Below are the code and all the weights of a small trained network. Each question names an input and a class and asks about switching units off, where a switched-off unit gives its printed mean instead of its output.

import numpy as np


def w(rows, s, z=0):
    codes = np.array(rows[::2]) - 128.0
    scale = np.full(codes.shape[1], s)
    scale[-1] = z or s
    return codes * scale


def f(y):
    return np.maximum(y, 0)


def log_softmax(a):
    a = a - a.max(-1, keepdims=True)
    return a - np.log(np.exp(a).sum(-1, keepdims=True))


def net(x, mask):
    res = np.array(x, float).reshape(1, 3) / 4 @ E
    y = f(res @ A[0][:, :-1].T + A[0][:, -1])
    res = res + np.where(mask, y, B[0][:, -1]) @ B[0][:, :-1]
    return log_softmax(res[-1] @ U[:, :-1].T + U[:, -1])


A, B = {}, {}
E = w([
[96,173,130,221,149,174],'x0',
[95,59,51,160,62,146],'x1',
[6,123,173,84,77,167],'x2',
],0.012)
A[0] = w([
[86,23,88,32,78,108,123],'neuron 0',
[232,76,10,157,156,2,168],'neuron 1',
[206,55,87,146,124,66,2],'neuron 2',
[207,189,144,178,219,124,155],'neuron 3',
[148,165,245,45,169,46,139],'neuron 4',
[171,80,155,90,181,31,15],'neuron 5',
[204,168,146,144,213,78,157],'neuron 6',
[81,63,129,104,66,122,89],'neuron 7',
],0.008,0.0082)
B[0] = w([
[176,166,88,57,149,121,225],'neuron 0',
[39,111,163,203,168,153,251],'neuron 1',
[88,66,35,77,1,172,157],'neuron 2',
[191,183,148,90,101,113,221],'neuron 3',
[7,35,105,207,133,125,231],'neuron 4',
[138,186,176,186,196,151,160],'neuron 5',
[160,164,96,89,89,108,217],'neuron 6',
[137,159,108,82,111,117,187],'neuron 7',
],0.0098,0.011)
U = w([
[100,136,170,214,171,141,247],'0',
[80,67,127,141,101,137,86],'1',
[248,180,133,73,124,105,52],'2',
],0.014,0.0015)

Each question gives the input, the list of numbers given to net, and the class t.
The units are the neurons (one row each of A and B). Each row of codes is followed by its name. A weight is (code - 128) times the scale printed after its matrix; where a second scale follows, it is the last column's (A, B and U).
mask holds one flag per neuron, in row order. A switched-off neuron (its flag False) gives its mean, the last column of its row in B, instead of its output. The means were averaged over made-up inputs and are rounded, as every weight is.
A unit's drop is (log p(t) with every unit on - log p(t) with that unit switched off) / (log p(t) with every unit on - log p(t) with every unit switched off).
The circuit of an input: a set's keep is (log p(t) with only the set's units on - log p(t) with every unit switched off) / (log p(t) with every unit on - log p(t) with every unit switched off). Starting from all 8 units, units are removed one at a time, each time the one whose removal leaves the highest keep (on an exact tie, the one counted first), for as long as the keep stays at least 0.8.
circuit, biggest first: the units of the circuit, biggest drop first
most important unit: the unit with the biggest drop
top k neurons: the k neurons with the biggest drops, biggest first
drop of u: that unit's drop, to one decimal
input [2,-2,-2], class 2: top 4 neurons	[neuron 4; neuron 3; neuron 1; neuron 6]
input [-2,1,-8], class 1: most important unit	neuron 1
input [-7,-8,-6], class 0: top 2 neurons	[neuron 4; neuron 5]
input [-1,8,3], class 2: circuit, biggest first	[neuron 4; neuron 0]
input [0,-5,-8], class 0: top 3 neurons	[neuron 1; neuron 4; neuron 0]
input [-7,-8,0], class 0: circuit, biggest first	[neuron 4; neuron 5]
input [-4,-5,-6], class 0: top 2 neurons	[neuron 1; neuron 4]
input [-7,-6,0], class 0: circuit, biggest first	[neuron 4; neuron 5]
input [-2,-7,-3], class 0: top 2 neurons	[neuron 4; neuron 0]
input [4,-1,-4], class 2: top 2 neurons	[neuron 4; neuron 3]
input [-2,4,5], class 2: circuit, biggest first	[neuron 4; neuron 0]
input [-7,1,-6], class 1: top 3 neurons	[neuron 2; neuron 1; neuron 6]
input [-6,-2,0], class 0: top 3 neurons	[neuron 5; neuron 2; neuron 7]
input [-8,7,-8], class 1: top 2 neurons	[neuron 2; neuron 1]
input [-2,8,1], class 2: top 3 neurons	[neuron 4; neuron 0; neuron 7]
input [2,-1,-5], class 2: most important unit	neuron 4
input [-6,-8,-7], class 0: top 3 neurons	[neuron 4; neuron 1; neuron 5]
input [-1,5,5], class 2: top 3 neurons	[neuron 4; neuron 0; neuron 1]
input [-3,-7,-8], class 0: top 2 neurons	[neuron 1; neuron 4]
input [4,-6,-5], class 2: top 2 neurons	[neuron 3; neuron 6]
input [-6,-1,-4], class 0: top 2 neurons	[neuron 1; neuron 5]
input [-1,-2,-7], class 0: circuit, biggest first	[neuron 1]
input [-8,-8,6], class 1: drop of neuron 4	3.2
input [-7,-4,-7], class 0: drop of neuron 5	0.3
input [5,0,-4], class 2: drop of neuron 4	0.9
input [-7,2,2], class 2: drop of neuron 2	0.0
